Below are the code and all the weights of a small trained network. Each question names an input and a class and asks about switching units off, where a switched-off unit gives its printed mean instead of its output.

import numpy as np


def w(rows, s, z=0):
    codes = np.array(rows[::2]) - 128.0
    scale = np.full(codes.shape[1], s)
    scale[-1] = z or s
    return codes * scale


def norm(h):
    return h / np.sqrt((h * h).mean(-1, keepdims=True) + 1e-5)


def f(y):
    return y / 2 * (1 + np.tanh(0.7978845608 * (y + 0.044715 * y**3)))


def log_softmax(a):
    a = a - a.max(-1, keepdims=True)
    return a - np.log(np.exp(a).sum(-1, keepdims=True))


def net(x, mask):
    res = np.array(x, float).reshape(1, 2) / 4 @ E
    u = 0
    for l in range(2):
        y = f(norm(res) @ A[l][:, :-1].T + A[l][:, -1])
        res = res + np.where(mask[u : u + 10], y, B[l][:, -1]) @ B[l][:, :-1]
        u += 10
    return log_softmax(norm(res)[-1] @ U[:, :-1].T + U[:, -1])


A, B = {}, {}
E = w([
[66,175,38,143,74,190,254,183,169,127],'x0',
[1,81,71,14,156,171,106,205,125,199],'x1',
],0.0085)
A[0] = w([
[105,111,114,74,146,136,135,146,115,125,108],'0.n0',
[129,72,165,50,71,52,153,254,163,124,122],'0.n1',
[103,193,114,106,121,130,145,145,141,112,118],'0.n2',
[190,152,111,170,129,120,117,129,151,90,234],'0.n3',
[95,95,121,179,168,213,251,9,63,223,78],'0.n4',
[137,147,182,118,157,109,126,63,88,150,123],'0.n5',
[66,153,153,169,159,216,139,24,58,212,54],'0.n6',
[124,137,93,119,48,114,63,224,211,62,236],'0.n7',
[75,161,171,135,129,165,70,39,100,125,35],'0.n8',
[101,111,149,152,147,147,92,52,101,177,4],'0.n9',
],0.0076,0.0017)
B[0] = w([
[158,148,103,184,156,163,122,51,115,132,179],'0.n0',
[152,157,92,180,167,152,112,63,129,144,186],'0.n1',
[143,128,129,107,134,93,66,133,133,109,172],'0.n2',
[2,110,120,107,136,176,134,80,88,199,253],'0.n3',
[134,139,143,101,123,62,59,141,132,96,180],'0.n4',
[131,85,76,124,121,119,132,165,156,134,207],'0.n5',
[149,128,74,119,170,86,155,111,119,115,119],'0.n6',
[125,138,159,152,159,138,72,161,104,116,180],'0.n7',
[144,114,115,144,75,145,81,158,155,99,158],'0.n8',
[127,109,124,194,109,103,81,168,140,102,155],'0.n9',
],0.0084,0.005)
A[1] = w([
[133,106,128,160,110,126,98,130,131,128,139],'1.n0',
[100,151,77,143,126,141,143,124,139,127,73],'1.n1',
[218,86,199,55,160,101,138,143,120,133,66],'1.n2',
[99,134,151,40,162,100,107,132,109,149,178],'1.n3',
[154,21,47,155,93,165,195,170,178,157,162],'1.n4',
[72,69,158,134,52,132,203,153,136,148,128],'1.n5',
[198,135,144,204,72,124,250,73,144,102,121],'1.n6',
[216,185,64,233,144,147,123,97,157,79,180],'1.n7',
[170,183,72,155,76,139,236,210,181,74,3],'1.n8',
[153,141,185,154,113,109,149,98,118,112,131],'1.n9',
],0.012,0.0018)
B[1] = w([
[132,163,124,103,115,129,210,158,142,115,170],'1.n0',
[211,42,167,152,136,101,99,96,128,135,205],'1.n1',
[158,65,63,203,68,105,149,163,182,104,163],'1.n2',
[140,214,161,147,88,143,242,113,127,95,172],'1.n3',
[108,208,192,111,149,136,150,65,83,128,169],'1.n4',
[160,167,142,101,110,86,127,193,148,76,198],'1.n5',
[62,164,68,85,232,236,130,73,90,215,254],'1.n6',
[82,170,179,84,64,96,187,177,129,95,214],'1.n7',
[230,1,152,198,78,31,48,146,165,84,236],'1.n8',
[101,159,67,70,197,191,116,164,128,163,185],'1.n9',
],0.0082,0.0084)
U = w([
[80,155,78,128,242,240,152,49,91,230,192],'0',
[212,1,134,220,77,40,80,156,177,100,212],'1',
[72,222,237,98,67,67,198,147,108,86,3],'2',
],0.0085,0.0011)

Each question gives the input, the list of numbers given to net, and the class t.
The units are the neurons (one row each of A and B). Each row of codes is followed by its name. A weight is (code - 128) times the scale printed after its matrix; where a second scale follows, it is the last column's (A, B and U).
mask holds one flag per neuron, layer by layer. A switched-off neuron (its flag False) gives its mean, the last column of its row in B, instead of its output. The means were averaged over made-up inputs and are rounded, as every weight is.
A unit's drop is (log p(t) with every unit on - log p(t) with that unit switched off) / (log p(t) with every unit on - log p(t) with every unit switched off).
The circuit of an input: a set's keep is (log p(t) with only the set's units on - log p(t) with every unit switched off) / (log p(t) with every unit on - log p(t) with every unit switched off). Starting from the 12 units with the biggest drops (on a tie, the unit counted first), units are removed one at a time, each time the one whose removal leaves the highest keep (on an exact tie, the one counted first), for as long as the keep stays at least 0.8.
circuit, biggest first: the units of the circuit, biggest drop first
unit that matters most: the unit with the biggest drop
top k neurons: the k neurons with the biggest drops, biggest first
top k neurons in layer l: the k neurons of layer l with the biggest drops, biggest first
drop of u: that unit's drop, to one decimal
input [3,-6], class 0: unit that matters most => 1.n6
input [-1,3], class 2: circuit, biggest first => (0.n3, 1.n7, 0.n1, 0.n0)
input [-3,1], class 2: circuit, biggest first => (1.n8, 1.n6)
input [8,-8], class 0: top 2 neurons in layer 0 => (0.n5, 0.n3)
input [0,-3], class 2: circuit, biggest first => (0.n3, 1.n8, 1.n6)
input [3,2], class 2: top 2 neurons in layer 0 => (0.n3, 0.n7)
input [-8,6], class 1: top 2 neurons in layer 1 => (1.n6, 1.n2)
input [4,-3], class 1: top 2 neurons in layer 0 => (0.n0, 0.n1)
input [-5,4], class 1: top 4 neurons in layer 1 => (1.n6, 1.n9, 1.n7, 1.n4)
input [-7,5], class 1: top 2 neurons => (0.n3, 1.n6)
input [-3,-2], class 2: top 2 neurons in layer 0 => (0.n4, 0.n5)
input [-4,3], class 1: top 4 neurons => (1.n6, 0.n3, 1.n9, 1.n7)
input [1,3], class 2: top 3 neurons in layer 1 => (1.n7, 1.n6, 1.n8)
input [4,1], class 1: top neuron in layer 0 => (0.n3)
input [5,-6], class 0: drop of 1.n6 => 4.7
input [0,-2], class 2: drop of 1.n5 => 0.1
input [-3,2], class 2: drop of 1.n8 => 0.3
